Here is a tiny trained network, its code and every weight. The questions are about switching its units off for an input and a class, where a switched-off unit gives its printed mean instead of its output.

import numpy as np


def w(rows, s, z=0):
    codes = np.array(rows[::2]) - 128.0
    scale = np.full(codes.shape[1], s)
    scale[-1] = z or s
    return codes * scale


def norm(h):
    return h / np.sqrt((h * h).mean(-1, keepdims=True) + 1e-5)


def f(y):
    return np.maximum(y, 0)


def log_softmax(a):
    a = a - a.max(-1, keepdims=True)
    return a - np.log(np.exp(a).sum(-1, keepdims=True))


def net(x, mask):
    res = np.array(x, float).reshape(1, 5) / 4 @ E
    u = 0
    for l in range(2):
        y = f(norm(res) @ A[l][:, :-1].T + A[l][:, -1])
        res = res + np.where(mask[u : u + 12], y, B[l][:, -1]) @ B[l][:, :-1]
        u += 12
    return log_softmax(norm(res)[-1] @ U[:, :-1].T + U[:, -1])


A, B = {}, {}
E = w([
[116,218,186,203,205,149],'x0',
[254,160,90,176,130,58],'x1',
[124,132,127,125,125,124],'x2',
[139,83,236,84,146,54],'x3',
[128,127,128,125,128,132],'x4',
],0.0006)
A[0] = w([
[223,106,48,120,114,39,110],'0.n1',
[116,146,205,128,189,44,63],'0.n2',
[127,121,124,133,133,125,97],'0.n3',
[189,89,159,142,147,70,34],'0.n4',
[62,168,151,150,216,140,116],'0.n5',
[93,156,89,143,176,193,2],'0.n6',
[156,34,173,97,124,75,50],'0.n7',
[46,74,129,93,95,199,102],'0.n8',
[54,32,124,60,3,183,170],'0.n9',
[15,146,157,132,230,173,139],'0.n10',
[228,226,169,217,157,105,21],'0.n11',
[162,46,156,100,133,77,51],'0.n12',
],0.0015,0.00082)
B[0] = w([
[151,170,179,88,51,206,224],'0.n1',
[115,31,127,78,86,179,183],'0.n2',
[134,134,131,141,123,125,128],'0.n3',
[91,187,152,49,97,104,165],'0.n4',
[143,103,129,115,48,153,190],'0.n5',
[69,208,154,168,91,79,155],'0.n6',
[171,210,163,128,112,81,180],'0.n7',
[169,194,121,167,189,81,199],'0.n8',
[153,164,95,179,254,90,247],'0.n9',
[193,141,155,133,19,142,221],'0.n10',
[14,66,63,49,199,102,202],'0.n11',
[155,221,162,122,101,92,172],'0.n12',
],0.0016,0.0015)
A[1] = w([
[149,103,140,102,165,81,119],'1.n1',
[129,155,89,160,4,182,169],'1.n2',
[157,155,52,127,157,145,184],'1.n3',
[113,127,41,158,197,135,81],'1.n4',
[157,90,146,83,180,57,169],'1.n5',
[130,85,141,104,211,66,75],'1.n6',
[155,151,57,128,155,143,179],'1.n7',
[71,170,112,196,143,196,243],'1.n8',
[93,91,53,133,194,141,96],'1.n9',
[129,134,176,135,180,96,194],'1.n10',
[124,95,187,152,115,141,78],'1.n11',
[177,119,75,146,60,170,2],'1.n12',
],0.0023,0.00075)
B[1] = w([
[102,147,79,165,146,153,185],'1.n1',
[62,91,104,187,241,125,247],'1.n2',
[129,95,209,86,77,151,222],'1.n3',
[219,182,154,47,50,29,197],'1.n4',
[91,164,49,191,168,149,228],'1.n5',
[61,128,61,220,180,168,191],'1.n6',
[126,102,207,89,76,154,214],'1.n7',
[164,101,69,104,147,66,249],'1.n8',
[225,235,153,113,83,40,176],'1.n9',
[113,73,100,143,104,188,200],'1.n10',
[212,85,96,88,81,164,153],'1.n11',
[41,68,251,141,145,207,180],'1.n12',
],0.002,0.0017)
U = w([
[237,207,122,58,67,29,191],'0',
[39,139,43,240,255,137,173],'1',
[114,9,239,104,73,246,2],'2',
],0.0064,0.00096)

Each question gives the input, the list of numbers given to net, and the class t.
The units are the neurons (one row each of A and B). Each row of codes is followed by its name. A weight is (code - 128) times the scale printed after its matrix; where a second scale follows, it is the last column's (A, B and U).
mask holds one flag per neuron, layer by layer. A switched-off neuron (its flag False) gives its mean, the last column of its row in B, instead of its output. The means were averaged over made-up inputs and are rounded, as every weight is.
A unit's drop is (log p(t) with every unit on - log p(t) with that unit switched off) / (log p(t) with every unit on - log p(t) with every unit switched off).
The circuit of an input: a set's keep is (log p(t) with only the set's units on - log p(t) with every unit switched off) / (log p(t) with every unit on - log p(t) with every unit switched off). Starting from the 12 units with the biggest drops (on a tie, the unit counted first), units are removed one at a time, each time the one whose removal leaves the highest keep (on an exact tie, the one counted first), for as long as the keep stays at least 0.8.
circuit, biggest first: the units of the circuit, biggest drop first
most important unit: the unit with the biggest drop
top k neurons: the k neurons with the biggest drops, biggest first
top k neurons in layer l: the k neurons of layer l with the biggest drops, biggest first
drop when u is switched off: that unit's drop, to one decimal
input [-8,-4,4,-1,-4], class 0: circuit, biggest first => (0.n9; 1.n9)
input [0,-3,3,2,4], class 1: circuit, biggest first => (0.n9)
input [2,1,5,8,8], class 1: circuit, biggest first => (1.n5; 1.n6)
input [-3,0,5,-7,0], class 0: circuit, biggest first => (1.n4; 0.n10; 1.n9)
input [-3,1,-4,-2,-3], class 2: top 2 neurons => (0.n1; 0.n11)
input [-8,5,-5,0,0], class 2: top 3 neurons => (1.n12; 0.n1; 1.n4)
input [-1,7,-8,0,-1], class 2: top 3 neurons in layer 0 => (0.n1; 0.n9; 0.n8)
input [1,3,7,-7,2], class 0: top 2 neurons in layer 0 => (0.n10; 0.n5)
input [0,-5,2,0,6], class 0: top 3 neurons in layer 0 => (0.n9; 0.n8; 0.n1)
input [-4,2,8,-8,-8], class 2: top 2 neurons in layer 1 => (1.n12; 1.n2)
input [-6,8,7,-2,6], class 2: drop when 1.n12 is switched off => 0.3
input [-7,-8,5,3,2], class 1: drop when 0.n9 is switched off => 0.2
input [-5,-8,4,-1,2], class 0: drop when 0.n9 is switched off => 0.3
input [-6,-5,7,1,5], class 1: most important unit => 1.n6
